Below is a small trained network, with its code and all its weights. Each question gives an input and a target symbol and asks what happens when units are switched off, that is, made to give their printed mean instead of their output.

import numpy as np


def w(rows, s, z=0):
    codes = np.array(rows[::2]) - 128.0
    scale = np.full(codes.shape[1], s)
    scale[-1] = z or s
    return codes * scale


def norm(h):
    return h / np.sqrt((h * h).mean(-1, keepdims=True) + 1e-5)


def f(y):
    return np.maximum(y, 0)


def softmax(a):
    e = np.exp(a - a.max(-1, keepdims=True))
    return e / e.sum(-1, keepdims=True)


def log_softmax(a):
    a = a - a.max(-1, keepdims=True)
    return a - np.log(np.exp(a).sum(-1, keepdims=True))


def net(x, mask):
    ids = ['ΛΠΦΨΩαγδητ'.index(c) for c in x.split()]
    T = len(ids)
    res = E[ids] + P[:T]
    u = 0
    for l in range(3):
        q, k, v = (norm(res) @ M[l].T for M in (Q, K, V))
        z = softmax(np.where(np.tri(T) > 0, q @ k.T / 2**0.5, -1e9)) @ v
        res = res + np.where(mask[u], z, O[l][:, -1]) @ O[l][:, :-1]
        u += 1
        y = f(norm(res) @ A[l][:, :-1].T + A[l][:, -1])
        res = res + np.where(mask[u : u + 4], y, B[l][:, -1]) @ B[l][:, :-1]
        u += 4
    return log_softmax(norm(res)[-1] @ U[:, :-1].T + U[:, -1])


Q, K, V, O, A, B = {}, {}, {}, {}, {}, {}
E = w([
[92,186,60,250],'Λ',
[131,44,75,187],'Π',
[169,76,129,226],'Φ',
[86,149,107,139],'Ψ',
[113,177,130,109],'Ω',
[112,177,131,108],'α',
[129,79,120,130],'γ',
[112,154,111,136],'δ',
[101,187,141,100],'η',
[110,131,100,92],'τ',
],0.017)
P = w([
[126,129,164,109],'0',
[211,244,131,60],'1',
[41,57,156,136],'2',
[180,254,58,133],'3',
[195,204,143,64],'4',
[55,52,171,144],'5',
[163,246,70,140],'6',
[190,204,141,70],'7',
[57,62,184,129],'8',
[157,246,77,137],'9',
[193,195,134,65],'10',
[71,68,195,120],'11',
[155,233,77,141],'12',
],0.0073)
Q[0] = w([
[254,108,178,100],'L0H1',
[229,235,16,168],'L0H1',
],0.0079)
K[0] = w([
[82,207,132,114],'L0H1',
[102,147,169,2],'L0H1',
],0.0079)
V[0] = w([
[183,67,231,113],'L0H1',
[193,162,240,254],'L0H1',
],0.0039)
O[0] = w([
[153,185,152,150,2],'L0H1',
[2,61,225,125,70],'L0H1',
],0.0085,0.0014)
A[0] = w([
[157,128,73,201,72],'L0N1',
[84,108,2,164,75],'L0N2',
[71,220,142,186,119],'L0N3',
[227,225,196,119,252],'L0N4',
],0.0065,0.0035)
B[0] = w([
[25,25,162,108,189],'L0N1',
[242,130,198,218,192],'L0N2',
[17,32,43,21,195],'L0N3',
[47,85,79,2,254],'L0N4',
],0.0057,0.0051)
Q[1] = w([
[7,74,147,8],'L1H1',
[140,255,74,110],'L1H1',
],0.0039)
K[1] = w([
[109,96,1,235],'L1H1',
[163,96,109,71],'L1H1',
],0.007)
V[1] = w([
[150,243,156,225],'L1H1',
[49,45,2,169],'L1H1',
],0.0056)
O[1] = w([
[56,140,49,177,46],'L1H1',
[162,1,115,151,253],'L1H1',
],0.0068,0.0055)
A[1] = w([
[177,34,86,230,2],'L1N1',
[43,149,59,121,7],'L1N2',
[57,218,30,90,56],'L1N3',
[254,117,151,181,247],'L1N4',
],0.0076,0.0029)
B[1] = w([
[98,106,106,8,253],'L1N1',
[149,165,81,115,160],'L1N2',
[120,169,164,189,199],'L1N3',
[147,230,197,94,230],'L1N4',
],0.011,0.0056)
Q[2] = w([
[2,143,170,235],'L2H1',
[115,252,88,243],'L2H1',
],0.0084)
K[2] = w([
[80,128,63,113],'L2H1',
[51,141,97,9],'L2H1',
],0.011)
V[2] = w([
[159,75,8,93],'L2H1',
[221,93,136,141],'L2H1',
],0.012)
O[2] = w([
[230,64,95,176,251],'L2H1',
[105,45,254,65,80],'L2H1',
],0.0083,0.0022)
A[2] = w([
[180,210,163,115,192],'L2N1',
[164,76,211,132,241],'L2N2',
[122,111,219,249,187],'L2N3',
[89,136,100,157,1],'L2N4',
],0.014,0.0043)
B[2] = w([
[177,133,160,189,210],'L2N1',
[106,153,120,118,255],'L2N2',
[71,153,154,253,147],'L2N3',
[153,122,134,116,137],'L2N4',
],0.018,0.0072)
U = w([
[122,22,91,146,141],'Λ',
[80,8,144,80,71],'Π',
[39,144,179,159,255],'Φ',
[169,84,98,99,58],'Ψ',
[146,162,97,92,56],'Ω',
[140,170,95,95,55],'α',
[147,166,153,132,142],'γ',
[161,122,114,107,157],'δ',
[99,245,109,107,133],'η',
[237,143,167,203,104],'τ',
],0.013,0.005)

Each question gives the input, a string of symbols that net reads in full, and the target symbol t.
The units are the heads (2 rows each of Q, K, V and O) and the neurons (one row each of A and B). Each row of codes is followed by its name. A weight is (code - 128) times the scale printed after its matrix; where a second scale follows, it is the last column's (O, A, B and U).
mask holds one flag per unit, layer by layer, with each layer's heads first. A switched-off unit (its flag False) gives its mean, the last column of its rows in O or B, instead of its output. The means were averaged over made-up inputs and are rounded, as every weight is.
A unit's drop is (log p(t) with every unit on - log p(t) with that unit switched off) / (log p(t) with every unit on - log p(t) with every unit switched off).
The circuit of an input: a set's keep is (log p(t) with only the set's units on - log p(t) with every unit switched off) / (log p(t) with every unit on - log p(t) with every unit switched off). Starting from the 12 units with the biggest drops (on a tie, the unit counted first), units are removed one at a time, each time the one whose removal leaves the highest keep (on an exact tie, the one counted first), for as long as the keep stays at least 0.8.
units of the circuit, in order: the units of the circuit, biggest drop first
k most important neurons: the k neurons with the biggest drops, biggest first
k most important neurons of layer l: the k neurons of layer l with the biggest drops, biggest first
input η Π Ω, target Π: units of the circuit, in order : L1N4
input γ τ Π τ, target τ: units of the circuit, in order : L2N1; L1N1
input τ τ τ Φ Φ τ, target Φ: units of the circuit, in order : L0H1; L1N1
input δ τ α Ω, target τ: 2 most important neurons of layer 1 : L1N1; L1N3
input τ Φ τ, target Φ: 2 most important neurons : L1N1; L0N4
input η τ Ω Π τ η Ω τ Ψ δ γ δ, target Π: 2 most important neurons of layer 1 : L1N3; L1N4
input Π Φ Λ δ Λ δ, target Λ: units of the circuit, in order : L1N1; L2H1; L1H1
input τ α γ Ω η Φ Λ η Ψ, target Λ: units of the circuit, in order : L1N4; L1N1; L2H1
input δ δ γ Φ Λ η τ Π δ Π Ω η, target Π: 2 most important neurons : L1N3; L1N4
input Φ Φ η Ω Φ, target η: 2 most important neurons : L1N4; L0N3
input Π τ α, target Π: 3 most important neurons of layer 1 : L1N4; L1N3; L1N1
input Ω Φ τ Λ, target τ: 2 most important neurons : L0N2; L2N2
input Π Φ η Π Λ η, target Λ: units of the circuit, in order : L1N4; L1N1; L2H1; L1H1
input δ Λ γ Λ η, target Π: 2 most important neurons : L0N3; L1N4
input Ω τ Π Π, target τ: 4 most important neurons : L1N4; L0N2; L0N4; L0N3
input Φ Ψ τ Λ γ τ Π, target τ: most important neuron : L0N2
input Ω Φ τ η α δ η Φ α Λ τ Φ γ, target τ: 4 most important neurons : L1N4; L0N2; L2N1; L1N1
input α Λ γ Ψ η Λ Λ Π Φ Φ γ τ γ, target τ: 3 most important neurons : L0N2; L1N4; L0N3
input Φ Φ δ Ψ τ η τ, target τ: units of the circuit, in order : L1N1; L2N1
input τ Φ γ γ τ γ γ Π Π γ Ψ, target τ: 2 most important neurons of layer 1 : L1N1; L1N3
input δ Ψ τ γ Φ Ω Φ Ω γ, target Φ: most important neuron of layer 2 : L2N3
input δ Λ Φ Φ Ω, target Π: 3 most important neurons : L0N3; L1N4; L0N4
input Φ η Ω Φ, target η: units of the circuit, in order : L2H1; L1H1
input τ α Φ Φ τ Φ Ω, target τ: 4 most important neurons : L1N3; L2N1; L1N1; L2N2
input τ η Λ η α Ω, target Λ: 2 most important neurons of layer 0 : L0N4; L0N3
input Π δ γ Ω τ Ψ, target Π: 2 most important neurons : L1N3; L1N1
input δ η Φ τ Φ τ α, target τ: 2 most important neurons : L1N1; L1N3
